Each row is followed by its class number.
[  85  143  140 -255   97  192   27    5  276 -266 -638  763 -263 -445
 -420 -152  555  341 -197 -283  305 -176   -4   13  -27 -222  -79   79
  104 -241  133  292   80   94  237 -356  297  -11] => 5
[  70   72  169 -285  -46   87   55   78  357 -364 -717  712 -268 -441
 -528 -149  581  373 -256 -259  392 -113    2  -55   78 -212  -17  105
   80 -218    8  325   17   71  240 -283  263   -7] => 5
[  99   95   77 -290   26  139   54   80  273 -261 -631  720 -259 -421
 -504 -163  571  387 -206 -234  303 -106   34  -60   72 -252  -49   58
   63 -245   13  313  -11   51  187 -303  266  -52] => 6
[-122  185  248  -75 -164  193  120   -6  112    5 -304  341  173 -325
 -225 -170  222  566  -23  353 -204    1 -174 -108  336 -411   88 -133
  244 -177 -346  114 -703  357  -55  -58 -132  -91] => 10
[  75   69  101 -302 -106  115   42  182  273 -310 -694  732 -339 -438
 -612 -161  543  407 -296 -283  239  -79  -41  -97  118 -221  -67   86
  189 -233   53  351  -25   65  159 -248  221  -15] => 10
[-109  211  230  -63  -38  256  168 -152   52  -10 -230  301  197 -386
 -226 -118  199  495  -27  335 -257  -43 -328  -97  188 -348   39  -92
  188 -173 -214   97 -663  243  -45   10 -179  -64] => 4
[-132   68  275   -4   14   53  -20 -220   85  -83 -151  287  373 -143
    5  -76  205  387  122  348  -58 -190 -218 -129  109 -392 -126   -4
  207  -59 -180  180 -478  293   96  -82  -36  -60] => 3
[ -61   93  225  -33 -129  171   25 -137   30  -11 -125  326  231 -269
 -102 -121  134  335   65  297 -268  -89 -288 -153   98 -332 -100  -20
  213 -110 -136  236 -476  290    9  -84 -171  -86] => 10
[ -52   67  241  -52  -93  230    1  -83  -38    0 -139  306  209 -252
  -68  -80  177  370   38  341 -248 -115 -309 -142  115 -349 -154  -20
  306 -130 -106  212 -529  232  -36  -59 -156  -56] => 4
[ -79  151  195  -70  -19  307  163  -29   18   45 -227  342  126 -383
 -231 -133  193  444    8  309 -354  -16 -345  -73  168 -341  -11  -89
  286 -196 -160  138 -648  332 -117  -46 -242  -59] => 3
[  79   92  120 -285   91  194   78  123  256 -220 -668  760 -253 -472
 -488 -185  565  346 -213 -201  228 -117   12  -40   86 -212  -77   82
  123 -300   65  269  -12  132  163 -325  251  -51] => 3
[ 496  -38  138  147 -202  248  116  490 -176   25 -111  247 -117 -146
 -161  -37   49  -76  -28  286 -255   70 -169 -341  357 -322  106   -1
  486 -199 -204  -47 -104  -78 -302   83 -205 -267] => 4
[ -83  137  201  -35  -35   71    2 -192  122 -107 -226  352  349 -257
 -122 -124  188  406   45  355  -95 -137 -119 -203  188 -446  -87   -2
  274 -123 -346  211 -555  344   99 -135    8  -86] => 9
[-129   12  304    6  -14   26   37 -215  147  -88 -166  243  361 -169
  -83  -76  213  411   94  413 -149 -205 -259 -106  148 -370  -80  -55
  122  -93 -139  146 -485  281   51  -19 -107  -51] => 8
[ -24  127  203  -25    8  152   58 -145   35   35 -162  279  264 -253
  -72  -66  175  368   67  274 -227 -130 -267 -111   86 -337  -93  -37
  262 -126 -121  119 -482  322   19  -89 -107  -30] => 7
[ 394  151   49  139 -145  366  -60  502 -262  -83 -115  403 -135 -295
   15    4   89  -65  -70  256 -131   43 -145 -338  210 -315  -36  164
  635 -237 -130   26 -178 -126 -267  -58 -194 -237] => 4
[-125   74  272  -11 -121   62  114 -191  184  -95 -232  150  220 -205
 -186 -126  212  579   19  325  -67  -38 -199  -81  246 -407  105 -165
  100  -61 -428  188 -628  333   64   15 -136  -85] => 9
[  61  122  110 -237   26  234    8   58  244 -307 -578  775 -276 -434
 -490 -121  572  360 -234 -263  263 -146  -56  -11  -31 -192 -138  101
  148 -252  165  315   18  103  224 -330  229   -2] => 7
[  92  109  150 -294   13  223   49  166  255 -223 -666  806 -285 -467
 -494 -148  558  297 -256 -231  250 -123  -21  -38   32 -193  -87   90
  163 -288  171  285   32   59  148 -292  245  -12] => 0
[ 149  241   71 -387   91  372   45  174  110 -109 -634  899 -477 -477
 -458 -198  551  408 -207 -348   23  -59 -125  130  -29 -177 -125   87
  224 -296  292  237   15   32  -18 -428  186  -19] => 3
[-106  103  180  -24   31  226  -10 -172   17  -64 -157  374  303 -266
  -51  -76  172  368   43  399 -212 -217 -241 -116  121 -409 -172  -27
  305 -173  -85  136 -493  246    9 -108  -56  -52] => 9
[  86   38  156 -267   28  101   66  124  314 -292 -637  689 -209 -456
 -566 -180  592  355 -243 -200  358 -120   80  -98  125 -240  -36   61
   39 -276   32  289   11   84  208 -242  328  -85] => 4
[  79   81  104 -269   -1  166   45   63  283 -300 -636  765 -265 -421
 -549 -164  562  335 -239 -227  278 -134   13  -39   61 -242  -69   37
  120 -285   62  307   -5   77  169 -329  253  -49] => 9
[  62  125  130 -263    6  176   11   48  269 -252 -592  757 -283 -413
 -507 -183  560  426 -197 -262  298 -105   11    6   40 -221  -35   22
   56 -229   70  283   21  117  219 -294  257  -59] => 5
[ -13  130  191 -256   27  -20  -18  -64  398 -384 -694  716 -189 -357
 -439 -138  592  455 -218 -286  486 -200   23  -30   51 -244  -55   88
   -9 -136    5  347   55  101  353 -245  342   -4] => 8
[ 504 -108  125  138 -341  292  123  559 -223   62  -86  310 -112 -231
 -169  -37   49 -182  -38  285 -392   97 -134 -430  313 -269   47   10
  477 -281 -121   16  -96  -93 -340   42 -301 -266] => 10
[ 485    5  139  160 -341  424  -16  667 -221  -19 -114  448 -135 -269
 -171  -93   73 -107 -141  259 -255   95  -48 -463  378 -422  -37   48
  699 -269 -229    7 -129  -48 -284  -80 -105 -259] => 10
[-119  160  224    5 -105  132    8 -244  151  -96 -237  267  251 -274
  -89 -107  202  513   -5  348  -57  -97 -223  -99  209 -414  -11  -58
  241  -66 -358  209 -640  356   88 -108 -111  -34] => 1
[  40  212  137 -248  128  137  -21  -21  279 -277 -619  734 -225 -386
 -365 -119  554  351 -187 -268  369 -198  -34   40  -17 -190 -122  106
  141 -225  169  286   55  103  247 -305  269    1] => 4
[-128  192  300  -97 -134  240   34 -135   39   71 -225  380  224 -321
  -78 -179  220  470   81  302 -295  -86 -207  -45  193 -365  -64  -58
  221 -170 -179  155 -579  383  -42 -113 -188  -44] => 10
[ -60  163  248  -14 -109  273  131 -140    6   61 -181  287  183 -353
 -149 -138  201  479   38  282 -331  -17 -250  -89  229 -426   31 -126
  202 -170 -294  160 -600  215  -99  -53 -241 -106] => 6
[ 165  245  107 -360   76  254   12  176  165 -131 -653  806 -442 -501
 -430 -205  519  398 -247 -332  102  -38  -84   90  -28 -202  -61  142
  195 -240  219  256   56  -25   10 -398  244  -31] => 0
[-112  140  281   14  -65  139   40 -166  149 -111 -235  235  292 -314
 -125 -139  220  491  -11  351  -91  -84 -211 -160  221 -447  -30  -46
  227  -82 -381  179 -613  309   62  -83 -118  -49] => 8
[ 128  229  101 -366   41  356   25  162  116 -164 -624  888 -402 -573
 -410 -177  559  327 -250 -319   16  -93 -133   58  -67 -181 -175  205
  211 -314  317  271   91  -78   -6 -434  179   24] => 10
[ -54  161  276  -72 -109  302  136   -8   27   32 -189  330  175 -286
 -197 -135  238  480   42  306 -277   10 -259 -100  184 -338   -2  -82
  236 -142 -226  135 -671  318  -63  -62 -215  -62] => 7
[ 128  289   -1 -311  164  344  -53   76  115 -104 -571  853 -404 -534
 -319 -159  518  274 -180 -343   68 -130  -88   95 -109 -141 -218  177
  221 -324  331  265   94   10   32 -461  170  -19] => 0
[ -64   59  295  -84 -126  108   53  -17  112  -43 -248  334  249 -221
 -187 -137  191  424   21  366 -240  -84 -206 -136  232 -373  -65  -41
  282 -179 -177  149 -566  312  -31  -65  -94  -75] => 9
[ -71   -1  298  -34 -119  -28   86 -124  166  -52 -182  234  307 -107
 -180 -118  202  475  114  363  -93  -92 -153 -156  228 -399   19  -91
  130  -44 -334  180 -540  306   50  -40  -56 -107] => 0
[ 438 -121  120  139 -249  308   90  542 -149  -11 -129  304 -205 -206
 -236  -48   42 -132  -43  300 -334   34 -199 -313  324 -296   42    1
  536 -299  -71  -18 -143  -29 -363   39 -267 -240] => 0
[ 383  119   49  161 -173  316   16  587 -232  -58  -70  389  -96 -223
    6   26   10  -64  -84  291  -94   41 -128 -437  235 -260  -59  104
  597 -178 -105   12 -147 -189 -192   46 -220 -220] => 10
[ -67   26  286  -48 -143   84    7 -195  109  -76 -210  318  297 -128
  -80  -83  238  364  123  315 -124 -146 -197 -133  150 -384  -73  -31
  206  -96 -240  229 -515  319   50 -120  -70  -54] => 5
[ 480  -68  228  157 -384  449    1  676 -213    4 -136  402 -114 -209
 -127  -57  164 -132  -77  317 -250   78  -74 -398  378 -368  -41   46
  672 -292 -227   23 -143   33 -301  -49 -208 -233] => 4
[ 105  234  104 -326   52  243   35  102  201 -182 -642  835 -394 -465
 -446 -172  565  382 -176 -356  112 -121  -61   70   13 -190 -119  122
  175 -272  205  274   69   63   90 -402  214   -8] => 7
[ 471  -95  102  132 -244  335   63  616 -198  -23 -162  355 -112 -178
 -168  -43   86 -159  -64  384 -309   75 -133 -400  372 -321    9   47
  626 -293 -167  -10 -211  -25 -355  -25 -218 -264] => 3
[-130   82  226   -9  -19  146   -2 -186   53  -87 -153  308  310 -313
  -64  -58  202  400   36  357 -154 -163 -261  -95   88 -385  -99  -12
  255 -122 -105  147 -481  274   41  -74 -105  -42] => 2
[ 509  -65  210  114 -450  358  -50  670 -193   17 -152  363 -124 -252
 -112  -91  124 -151  -78  246 -286  127  -90 -388  337 -332  -39  101
  604 -253 -194   57  -72   25 -309  -32 -272 -238] => 6
[ 109  141  172 -319   25  203   -7   93  239 -231 -669  799 -259 -449
 -467 -168  592  391 -223 -308  269 -118  -22   28  -29 -200  -74   76
  101 -240  157  265   40  133  185 -317  232   -6] => 8
[  91  109  103 -275   63  236   11   18  205 -274 -575  822 -245 -456
 -448 -131  552  323 -177 -223  261 -182  -13  -10  -32 -228 -117  103
  142 -295  204  290   12   41  166 -349  229    6] => 1
[  14  152  160 -275   94   84   54    8  350 -300 -657  740 -255 -341
 -414 -142  543  420 -178 -246  393 -175   18   28   55 -220  -34   61
   48 -174   87  285    0  124  275 -287  348  -40] => 2
[  74  277   48 -336  187  347  -26   -3  145 -182 -566  856 -366 -462
 -276 -150  503  346 -166 -316  146 -179 -129  132 -108 -179 -197  132
  180 -246  340  288   83  -16   99 -462  217   32] => 10
[ 445  -13  140  174 -294  249   76  519 -162   17 -179  342  -97 -220
 -190  -43  106 -145 -111  368 -251   51 -118 -410  360 -319   39   52
  559 -257 -239   46 -171  -18 -292   44 -207 -267] => 4
[-150  147  213   13   13  133    7 -188   92 -151 -193  340  277 -258
  -71  -70  156  400   53  352  -93 -193 -262 -151   96 -403 -119   17
  311 -109 -164  214 -541  261   91 -104  -59  -44] => 5
[  -6  177  215 -142  -40  277   17  -65  -52   95 -220  456  217 -349
  -65  -93  164  377   25  244 -292 -106 -289 -107   57 -322 -123  -22
  332 -183   26  114 -501  255  -38 -119 -104  -13] => 1
[  70  138  106 -222   91  151   28   26  301 -261 -580  723 -246 -392
 -486 -155  555  375 -177 -251  356 -170   31   -1   61 -223  -78   23
   93 -265   64  252   43  172  249 -299  290  -56] => 4
[ 371  123   17  169 -101  477  -94  510 -273  -93 -102  464 -120 -359
   90   29   68 -104  -87  260 -134  -32 -155 -346  147 -314 -152  158
  660 -250  -12   72 -123  -99 -210  -91 -224 -204] => 8
[ 111   84   65 -275   92  163    7  109  262 -271 -591  751 -286 -366
 -488 -147  538  362 -201 -194  290 -149    4  -22   59 -214  -93   75
  128 -246  167  268  -32   59  151 -302  297  -40] => 1
[-159  114  287  -10   32   82    5 -280   64  -90 -181  293  334 -230
   26  -34  201  384  100  311 -111 -242 -268  -85   78 -383 -104    8
  221 -115  -66  166 -440  227   81  -60  -68    9] => 7
[ 158  246  100 -366   82  377   36  168  176 -101 -629  877 -503 -472
 -466 -199  596  420 -214 -367    8  -55 -114  183  -37 -185 -105   78
  168 -324  288  243   26   49  -19 -430  197   -5] => 6
[-179  173  304  -32  -35  185   46  -79  158  -98 -252  337  283 -214
  -72 -137  275  524   64  389  -26 -101 -170  -81  242 -411  -53  -33
  236  -73 -326  167 -663  400   60  -93  -71  -57] => 3
[ 136  299   62 -361  146  307   23  119  153 -115 -648  885 -398 -509
 -415 -175  532  336 -229 -331   61  -98 -131  100  -79 -147 -169  133
  272 -266  317  233   79   24   60 -458  185   13] => 2
[ 333  185   33  209 -180  386  -35  653 -239  -58 -126  447 -109 -395
  -68    5   61  -60 -157  266 -125   35 -143 -422  230 -305  -84  137
  724 -225 -100   24 -166  -25 -194    7 -219 -236] => 7
[  47  113  197 -336  -17  164   80   31  283 -293 -649  763 -305 -377
 -529 -185  590  559 -208 -303  320  -72    8   51   90 -262   32   10
   25 -164   30  281   -3   36  223 -293  288  -43] => 2
[-130  153  231  -33  -55  154   62 -146  116  -58 -229  246  239 -258
 -199 -136  207  529    6  352 -184  -53 -237  -74  222 -412   18  -97
  234 -122 -332  161 -647  344   -9    8 -140  -65] => 9
[  43   83  100 -207  108  139  -11  -44  340 -337 -575  693 -176 -388
 -408 -119  581  355 -193 -228  432 -209   16  -15   13 -241 -115   69
   66 -207  121  315   57   81  290 -332  301    5] => 1
[ -95  108  222   -1  -11  181  -67 -117   62  -77 -130  358  282 -223
  -36  -89  218  452   50  330  -61 -143 -178 -135  102 -406 -139   -5
  278 -101 -149  204 -536  297   94 -131  -10  -59] => 1
[ 138   97   12 -287  113  122   17   91  290 -286 -616  669 -295 -377
 -510 -177  533  402 -205 -217  311 -111   28  -19   88 -243  -81   66
  120 -227   36  270  -12   60  162 -341  268  -50] => 6
[  90  159  162 -271   23  197   39  112  272 -269 -642  759 -286 -443
 -397 -118  537  333 -234 -251  277  -94  -34  -27   14 -187  -57  106
  148 -238  117  307   29    9  186 -317  234   -2] => 0
[ 429 -128  263  185 -342  207   67  548 -129  -55 -164  252  -38 -155
 -155  -39  101 -141  -83  284 -190   81 -145 -400  361 -318   87   37
  485 -206 -177   -1  -94  -55 -258  123 -220 -262] => 3
[ 371  122  117  185 -194  345   30  571 -186  -83 -193  412 -111 -307
   18   18   60  -59 -116  289 -137   34 -118 -429  285 -354  -24  108
  682 -220 -202  103 -163 -138 -180  -33 -201 -207] => 6
[-100   48  309    4  -55   -1   17 -186  158 -174 -227  202  424 -165
   -3  -55  220  396   80  346   33 -152 -178 -208  202 -416  -69   75
  215  -14 -339  236 -473  263  165  -68  -32  -36] => 7
[ -86   57  278  -24 -118  148  137  -82  116  -54 -276  212  264 -254
 -164 -117  233  506   31  346 -149  -55 -225 -144  289 -415   45  -94
  168  -90 -359  172 -635  281  -16  -12 -193  -94] => 8
[-111   74  357  -85 -247   93  100  -32  123  -48 -305  264  249 -228
 -174 -160  238  489   55  346 -131  -27 -201 -154  285 -355   37  -36
  159  -75 -348  191 -620  300    1    2 -198  -93] => 5
[ 368  191   47  162 -188  455  -62  642 -241 -112 -182  506 -178 -320
   58   40   99  -23 -154  284  -83   44 -153 -361  219 -319  -77  165
  723 -203 -114   79 -195 -125 -226  -65 -220 -202] => 8
[ -51  128  264  -99 -205  212   50  -72   76   48 -221  260  204 -267
 -117 -156  205  504   -7  300 -197   -3 -208 -105  253 -361  -12 -122
  199  -91 -268  140 -594  329  -15  -53 -163  -36] => 10
[ 476  -27  165   70 -357  294   56  594 -193   28 -237  375 -134 -259
 -176  -66   88 -138 -113  239 -308   86 -142 -406  318 -292   27   62
  598 -256 -147   14 -115  -31 -306   -2 -230 -194] => 10
[ 338  146   65  236 -144  391   30  531 -234 -147 -154  402 -168 -307
  -16   54   19  -49 -183  298 -141   17 -207 -376  235 -371   10   98
  715 -212 -113   85 -181 -217 -232   39 -203 -220] => 9
[ -84   81  295  -67  -59  159   21  -74   40  -31 -188  336  267 -188
  -94 -106  219  455   68  309 -139  -94 -221 -115  156 -397  -89  -30
  295  -75 -194  163 -544  267   21 -103  -90  -59] => 2
[ -68  103  244  -21 -118  113  -21 -158  100  -73 -238  327  345 -316
  -51  -95  201  322   10  383 -196 -131 -217 -184  161 -400 -127   50
  286 -136 -245  239 -500  296   43 -131  -95  -57] => 6
[   9   55  164 -273   23  -13   40   59  425 -356 -680  624 -228 -340
 -534 -191  595  536 -222 -262  478 -112   62  -12  192 -267    1   46
  -18 -134  -68  292   22  150  293 -207  361  -52] => 3
[-121   49  155   22   82  107   75 -290   72  -99 -130  245  313 -278
 -118  -36  160  362   99  342 -177 -204 -312 -129   67 -365  -66  -41
  167 -130 -116  169 -460  234   65  -20 -119  -49] => 5
[ 388   -7   84  167 -227  300   78  517 -218  -74 -142  306 -111 -263
  -99   11   10  -75 -100  309 -211   44 -208 -398  288 -303   37   81
  588 -211 -134   50 -136 -142 -247   77 -304 -209] => 10
[ 437  -68   75  126 -266  296   73  595 -237   46 -184  348 -119 -292
 -261  -64   76 -148 -100  248 -298   46 -140 -435  304 -309   20   20
  582 -281 -127    7 -126  -16 -313   61 -254 -251] => 10
